Here is a tiny trained network, its code and every weight. The questions are about switching its units off for an input and a class, where a switched-off unit gives its printed mean instead of its output.

import numpy as np


def w(rows, s, z=0):
    codes = np.array(rows[::2]) - 128.0
    scale = np.full(codes.shape[1], s)
    scale[-1] = z or s
    return codes * scale


def f(y):
    return np.maximum(y, 0)


def log_softmax(a):
    a = a - a.max(-1, keepdims=True)
    return a - np.log(np.exp(a).sum(-1, keepdims=True))


def net(x, mask):
    res = np.array(x, float).reshape(1, 6) / 4 @ E
    y = f(res @ A[0][:, :-1].T + A[0][:, -1])
    res = res + np.where(mask, y, B[0][:, -1]) @ B[0][:, :-1]
    return log_softmax(res[-1] @ U[:, :-1].T + U[:, -1])


A, B = {}, {}
E = w([
[196,59,151,150,36,111,51,98],'x0',
[134,129,127,123,125,132,131,120],'x1',
[194,82,131,103,156,213,180,165],'x2',
[130,122,128,120,133,126,119,121],'x3',
[129,131,131,133,123,127,129,136],'x4',
[140,113,1,204,125,137,177,89],'x5',
],0.0074)
A[0] = w([
[216,57,122,94,158,246,183,173,101],'N1',
[84,218,90,116,211,145,207,171,6],'N2',
[50,193,107,159,96,33,74,63,146],'N3',
[122,110,37,224,121,144,182,95,92],'N4',
[144,99,3,223,113,147,176,58,48],'N5',
[216,37,149,155,39,112,58,76,38],'N6',
[214,32,141,175,45,131,64,105,48],'N7',
],0.0053,0.002)
B[0] = w([
[192,209,149,219,170,97,177,85,232],'N1',
[79,128,76,78,127,48,168,154,223],'N2',
[206,184,158,210,185,149,161,88,228],'N3',
[98,80,191,87,78,172,135,113,237],'N4',
[70,58,255,83,31,174,145,115,254],'N5',
[83,159,66,85,165,45,201,137,234],'N6',
[79,135,70,73,167,55,186,152,230],'N7',
],0.0066,0.0049)
U = w([
[129,125,115,121,134,134,137,129,238],'0',
[91,128,28,43,145,68,165,158,4],'1',
[97,82,254,62,68,182,123,132,67],'2',
[144,125,104,143,139,151,113,136,214],'3',
[204,177,144,254,165,134,145,103,41],'4',
[132,125,99,137,128,166,100,157,177],'5',
],0.0082,0.0041)

Each question gives the input, the list of numbers given to net, and the class t.
The units are the neurons (one row each of A and B). Each row of codes is followed by its name. A weight is (code - 128) times the scale printed after its matrix; where a second scale follows, it is the last column's (A, B and U).
mask holds one flag per neuron, in row order. A switched-off neuron (its flag False) gives its mean, the last column of its row in B, instead of its output. The means were averaged over made-up inputs and are rounded, as every weight is.
A unit's drop is (log p(t) with every unit on - log p(t) with that unit switched off) / (log p(t) with every unit on - log p(t) with every unit switched off).
The circuit of an input: a set's keep is (log p(t) with only the set's units on - log p(t) with every unit switched off) / (log p(t) with every unit on - log p(t) with every unit switched off). Starting from all 7 units, units are removed one at a time, each time the one whose removal leaves the highest keep (on an exact tie, the one counted first), for as long as the keep stays at least 0.8.
circuit, biggest first: the units of the circuit, biggest drop first
top k neurons: the k neurons with the biggest drops, biggest first
drop when u is switched off: that unit's drop, to one decimal
input [8,4,-8,4,3,-5], class 1: circuit, biggest first	N6, N7
input [6,3,-5,3,-6,7], class 2: circuit, biggest first	N5
input [-3,1,-5,-1,-1,5], class 2: circuit, biggest first	N5, N4, N6
input [0,-2,-6,4,-2,-2], class 4: top 2 neurons	N3, N5
input [2,0,8,-3,-6,-7], class 4: circuit, biggest first	N1, N5
input [5,-3,6,-8,6,-7], class 3: circuit, biggest first	N5, N4
input [-7,6,8,0,-1,-1], class 4: top 4 neurons	N1, N7, N6, N5
input [6,4,-1,6,4,-4], class 1: circuit, biggest first	N6, N7
input [-4,3,-8,0,-2,3], class 4: top 3 neurons	N3, N7, N6
input [6,0,-8,3,3,-1], class 4: top 4 neurons	N3, N2, N5, N4
input [-3,-6,-8,-6,-2,4], class 4: top 3 neurons	N3, N7, N6
input [2,2,-1,-3,3,8], class 2: top 2 neurons	N5, N4
input [8,5,-2,-7,7,-8], class 1: top 3 neurons	N6, N7, N5
input [-6,-4,-8,7,-7,-3], class 4: circuit, biggest first	N3
input [4,4,-4,-4,-1,6], class 2: top 4 neurons	N5, N4, N1, N2
input [-3,-5,-3,1,1,8], class 2: circuit, biggest first	N5, N4
input [5,3,-8,-4,-5,-7], class 4: top 2 neurons	N3, N5
input [-5,-6,-7,3,0,1], class 4: drop when N2 is switched off	-0.1
input [7,6,7,-2,-2,8], class 2: drop when N6 is switched off	-0.3
input [-4,-6,6,3,-4,0], class 4: circuit, biggest first	N1
input [-7,5,-4,-3,5,8], class 2: drop when N6 is switched off	0.1
